Below are the code and all the weights of a small trained network. Each question names an input and a target symbol and asks about switching units off, where a switched-off unit gives its printed mean instead of its output.

import numpy as np


def w(rows, s, z=0):
    codes = np.array(rows[::2]) - 128.0
    scale = np.full(codes.shape[1], s)
    scale[-1] = z or s
    return codes * scale


def f(y):
    return np.maximum(y, 0)


def softmax(a):
    e = np.exp(a - a.max(-1, keepdims=True))
    return e / e.sum(-1, keepdims=True)


def log_softmax(a):
    a = a - a.max(-1, keepdims=True)
    return a - np.log(np.exp(a).sum(-1, keepdims=True))


def net(x, mask):
    ids = ['αβεηθλμπτψω'.index(c) for c in x.split()]
    T = len(ids)
    res = E[ids] + P[:T]
    u = 0
    for l in range(3):
        r = res
        for j in range(3):
            rows = slice(2 * j, 2 * j + 2)
            q, k, v = (r @ M[l][rows].T for M in (Q, K, V))
            z = softmax(np.where(np.tri(T) > 0, q @ k.T / 2**0.5, -1e9)) @ v
            o = O[l][rows]
            res = res + np.where(mask[u + j], z, o[:, -1]) @ o[:, :-1]
        u += 3
        y = f(res @ A[l][:, :-1].T + A[l][:, -1])
        res = res + np.where(mask[u : u + 8], y, B[l][:, -1]) @ B[l][:, :-1]
        u += 8
    return log_softmax(res[-1] @ U[:, :-1].T + U[:, -1])


Q, K, V, O, A, B = {}, {}, {}, {}, {}, {}
E = w([
[127,84,58,107,87],'α',
[156,157,179,132,49],'β',
[105,84,67,224,99],'ε',
[184,183,38,116,232],'η',
[156,170,70,137,71],'θ',
[83,69,146,204,138],'λ',
[97,42,144,153,166],'μ',
[23,53,152,99,154],'π',
[177,112,3,94,210],'τ',
[23,173,111,61,162],'ψ',
[113,206,171,146,125],'ω',
],0.018)
P = w([
[211,148,87,161,101],'0',
[121,117,98,158,96],'1',
[142,120,121,148,94],'2',
[2,81,84,150,110],'3',
[144,119,126,133,113],'4',
[130,119,127,126,121],'5',
[92,111,121,125,130],'6',
[111,120,130,115,135],'7',
[110,120,131,107,141],'8',
[128,137,139,95,146],'9',
[98,121,140,99,152],'10',
[201,152,168,81,149],'11',
],0.0084)
Q[0] = w([
[114,119,75,134,133],'L0H1',
[63,140,115,191,85],'L0H1',
[130,209,157,178,147],'L0H2',
[183,99,164,69,122],'L0H2',
[251,131,129,208,94],'L0H3',
[133,84,147,153,209],'L0H3',
],0.015)
K[0] = w([
[126,82,119,79,150],'L0H1',
[95,167,124,64,111],'L0H1',
[99,206,126,140,140],'L0H2',
[175,119,123,158,97],'L0H2',
[87,249,159,175,133],'L0H3',
[105,132,72,81,66],'L0H3',
],0.016)
V[0] = w([
[127,104,132,126,128],'L0H1',
[77,184,113,74,57],'L0H1',
[227,165,102,79,37],'L0H2',
[166,113,206,80,102],'L0H2',
[183,2,154,101,140],'L0H3',
[130,121,127,175,114],'L0H3',
],0.005)
O[0] = w([
[107,121,150,128,119,136],'L0H1',
[222,188,87,114,155,141],'L0H1',
[3,80,99,150,131,41],'L0H2',
[82,166,74,92,156,3],'L0H2',
[250,152,165,118,130,166],'L0H3',
[163,155,123,122,126,142],'L0H3',
],0.005,0.0025)
A[0] = w([
[99,108,48,125,139,134],'L0N1',
[125,126,131,128,123,16],'L0N2',
[111,108,149,55,211,63],'L0N3',
[76,171,189,64,152,159],'L0N4',
[156,158,122,109,46,67],'L0N5',
[83,135,198,161,7,250],'L0N6',
[138,132,93,1,138,28],'L0N7',
[213,15,143,87,108,185],'L0N8',
],0.0083,0.002)
B[0] = w([
[187,130,207,120,89,233],'L0N1',
[191,176,224,112,210,128],'L0N2',
[167,92,75,116,206,203],'L0N3',
[120,179,96,60,116,190],'L0N4',
[138,73,71,154,125,170],'L0N5',
[255,159,66,87,188,205],'L0N6',
[155,52,227,94,65,212],'L0N7',
[27,92,136,111,122,254],'L0N8',
],0.0097,0.0048)
Q[1] = w([
[124,166,172,189,139],'L1H1',
[134,120,124,162,61],'L1H1',
[201,3,92,99,99],'L1H2',
[166,53,137,108,141],'L1H2',
[173,134,80,121,151],'L1H3',
[145,90,130,70,107],'L1H3',
],0.019)
K[1] = w([
[163,119,81,132,53],'L1H1',
[101,67,111,156,162],'L1H1',
[124,22,147,2,129],'L1H2',
[149,90,137,79,106],'L1H2',
[125,161,158,111,155],'L1H3',
[143,107,97,74,181],'L1H3',
],0.015)
V[1] = w([
[112,158,171,103,171],'L1H1',
[60,107,77,164,89],'L1H1',
[207,111,225,146,49],'L1H2',
[37,148,1,150,168],'L1H2',
[107,81,110,101,120],'L1H3',
[191,61,113,111,170],'L1H3',
],0.0056)
O[1] = w([
[62,136,79,64,189,142],'L1H1',
[200,144,102,141,53,87],'L1H1',
[234,73,178,180,118,136],'L1H2',
[1,164,163,81,152,74],'L1H2',
[112,191,168,106,77,181],'L1H3',
[178,206,128,45,131,253],'L1H3',
],0.003,0.0043)
A[1] = w([
[101,95,161,234,235,231],'L1N1',
[167,118,157,119,144,162],'L1N2',
[81,176,101,111,115,60],'L1N3',
[147,186,182,131,69,6],'L1N4',
[98,106,114,100,99,193],'L1N5',
[181,143,139,183,139,32],'L1N6',
[113,254,188,179,120,105],'L1N7',
[106,94,63,178,105,221],'L1N8',
],0.0099,0.0019)
B[1] = w([
[178,124,195,96,139,250],'L1N1',
[118,139,130,148,172,216],'L1N2',
[145,128,176,148,152,163],'L1N3',
[102,125,72,149,198,145],'L1N4',
[95,135,179,103,137,254],'L1N5',
[131,121,168,104,116,188],'L1N6',
[91,53,84,12,122,158],'L1N7',
[157,174,169,72,118,231],'L1N8',
],0.012,0.0039)
Q[2] = w([
[243,107,179,15,104],'L2H1',
[89,131,137,127,137],'L2H1',
[236,71,178,133,96],'L2H2',
[113,93,128,216,99],'L2H2',
[95,120,104,252,116],'L2H3',
[147,164,149,105,82],'L2H3',
],0.014)
K[2] = w([
[162,88,130,7,212],'L2H1',
[135,157,102,151,153],'L2H1',
[150,35,140,250,133],'L2H2',
[154,194,168,218,58],'L2H2',
[101,145,135,238,47],'L2H3',
[141,130,84,165,166],'L2H3',
],0.011)
V[2] = w([
[104,246,185,108,122],'L2H1',
[131,75,197,176,151],'L2H1',
[94,79,86,109,105],'L2H2',
[162,145,112,122,112],'L2H2',
[172,182,147,119,144],'L2H3',
[98,91,101,172,142],'L2H3',
],0.013)
O[2] = w([
[62,204,164,103,124,164],'L2H1',
[50,77,169,254,142,118],'L2H1',
[98,106,69,127,125,114],'L2H2',
[163,159,110,97,109,113],'L2H2',
[168,164,135,163,137,200],'L2H3',
[149,78,90,123,188,2],'L2H3',
],0.0082,0.0093)
A[2] = w([
[233,91,113,108,91,181],'L2N1',
[56,167,109,83,171,2],'L2N2',
[163,233,44,219,213,134],'L2N3',
[140,137,193,173,125,119],'L2N4',
[48,126,144,113,169,134],'L2N5',
[164,201,57,205,26,141],'L2N6',
[100,155,18,213,3,187],'L2N7',
[205,181,137,168,119,111],'L2N8',
],0.0067,0.0023)
B[2] = w([
[95,142,104,164,124,254],'L2N1',
[152,116,107,186,114,204],'L2N2',
[90,69,130,151,216,168],'L2N3',
[163,155,155,97,119,198],'L2N4',
[124,114,84,110,130,196],'L2N5',
[58,78,61,175,129,179],'L2N6',
[108,93,248,113,106,149],'L2N7',
[139,149,72,131,147,202],'L2N8',
],0.015,0.0071)
U = w([
[113,56,125,94,9,140],'α',
[73,105,94,134,127,127],'β',
[128,130,117,167,66,127],'ε',
[118,114,125,113,171,51],'η',
[34,113,110,150,95,133],'θ',
[169,123,149,137,100,85],'λ',
[74,77,185,119,137,216],'μ',
[27,50,106,64,144,55],'π',
[197,1,97,103,94,167],'τ',
[20,166,146,98,135,253],'ψ',
[162,76,85,42,108,85],'ω',
],0.0092,0.0027)

Each question gives the input, a string of symbols that net reads in full, and the target symbol t.
The units are the heads (2 rows each of Q, K, V and O) and the neurons (one row each of A and B). Each row of codes is followed by its name. A weight is (code - 128) times the scale printed after its matrix; where a second scale follows, it is the last column's (O, A, B and U).
mask holds one flag per unit, layer by layer, with each layer's heads first. A switched-off unit (its flag False) gives its mean, the last column of its rows in O or B, instead of its output. The means were averaged over made-up inputs and are rounded, as every weight is.
A unit's drop is (log p(t) with every unit on - log p(t) with that unit switched off) / (log p(t) with every unit on - log p(t) with every unit switched off).
The circuit of an input: a set's keep is (log p(t) with only the set's units on - log p(t) with every unit switched off) / (log p(t) with every unit on - log p(t) with every unit switched off). Starting from the 12 units with the biggest drops (on a tie, the unit counted first), units are removed one at a time, each time the one whose removal leaves the highest keep (on an exact tie, the one counted first), for as long as the keep stays at least 0.8.
circuit, biggest first: the units of the circuit, biggest drop first
unit that matters most: the unit with the biggest drop
top k neurons: the k neurons with the biggest drops, biggest first
top k neurons in layer l: the k neurons of layer l with the biggest drops, biggest first
input η η α μ ω μ τ η α τ α β, target τ: top 2 neurons in layer 0 : [L0N6; L0N3]
input ω ω θ α, target ω: circuit, biggest first : [L2H1; L1N8]
input β θ μ ψ λ ε α α ψ α, target ψ: circuit, biggest first : [L2H1]
input α α μ ε μ ε, target μ: circuit, biggest first : [L2H1; L2N7; L1N1]
input λ η ε α β μ ω μ λ ω π, target ω: top 2 neurons : [L1N7; L0N4]
input α ω α ψ ψ μ η α ψ ψ λ, target ψ: circuit, biggest first : [L2H1; L0N4]
input α α π θ ε η π ψ α β, target ψ: circuit, biggest first : [L0N4; L2H1]
input ε ε ψ η θ θ τ π θ ψ λ, target ψ: top 2 neurons : [L0N4; L0N7]
input η ψ μ, target ψ: top 2 neurons in layer 0 : [L0N7; L0N3]
input μ ψ μ ψ τ η α μ α, target μ: top 2 neurons : [L0N1; L1N1]
input β ε θ β θ θ π τ α μ, target τ: top 2 neurons : [L0N3; L0N7]
input α θ η β, target β: top 3 neurons : [L0N6; L2N6; L2N3]
input μ μ η ψ α ψ α β, target ψ: circuit, biggest first : [L2H1; L0N4]
input α α ψ β β η ψ ψ μ α, target ψ: circuit, biggest first : [L0N4; L2H1]
input μ β μ ω α τ α α β μ μ η, target μ: top 2 neurons : [L1N1; L0N6]
input λ τ π τ α θ α η λ, target λ: unit that matters most : L1N1
input β τ λ, target τ: top 2 neurons : [L0N3; L0N1]
input μ β α α μ β, target μ: top 3 neurons : [L1N1; L2N3; L2N7]
input τ α μ α α β ω ω β, target ω: circuit, biggest first : [L2H1; L0N6]
input λ τ η ε, target ε: top 3 neurons : [L2N1; L1N8; L0N1]
input α μ η θ π α τ μ τ τ α μ, target τ: top neuron : [L0N3]
input ε α θ ε β ψ ε α α ω μ α, target α: top 2 neurons : [L1N7; L0N3]
input μ λ α μ ψ ω ω α ψ, target ω: top 3 neurons : [L1N7; L0N8; L1N4]
input μ η β λ β ψ η η η α τ, target τ: top 4 neurons : [L0N3; L0N7; L0N1; L1N8]
input ω α θ μ λ α θ ψ π α η π, target π: top 2 neurons : [L0N3; L2N5]
input ε α ε, target ε: top 2 neurons : [L1N8; L1N6]
input α ψ α τ α ε λ τ μ ω λ, target ω: unit that matters most : L1N7
input λ ω ε α τ α τ ω μ ψ ψ θ, target ψ: top 3 neurons in layer 0 : [L0N4; L0N7; L0N5]
input α μ ε α, target μ: top 2 neurons in layer 0 : [L0N1; L0N4]
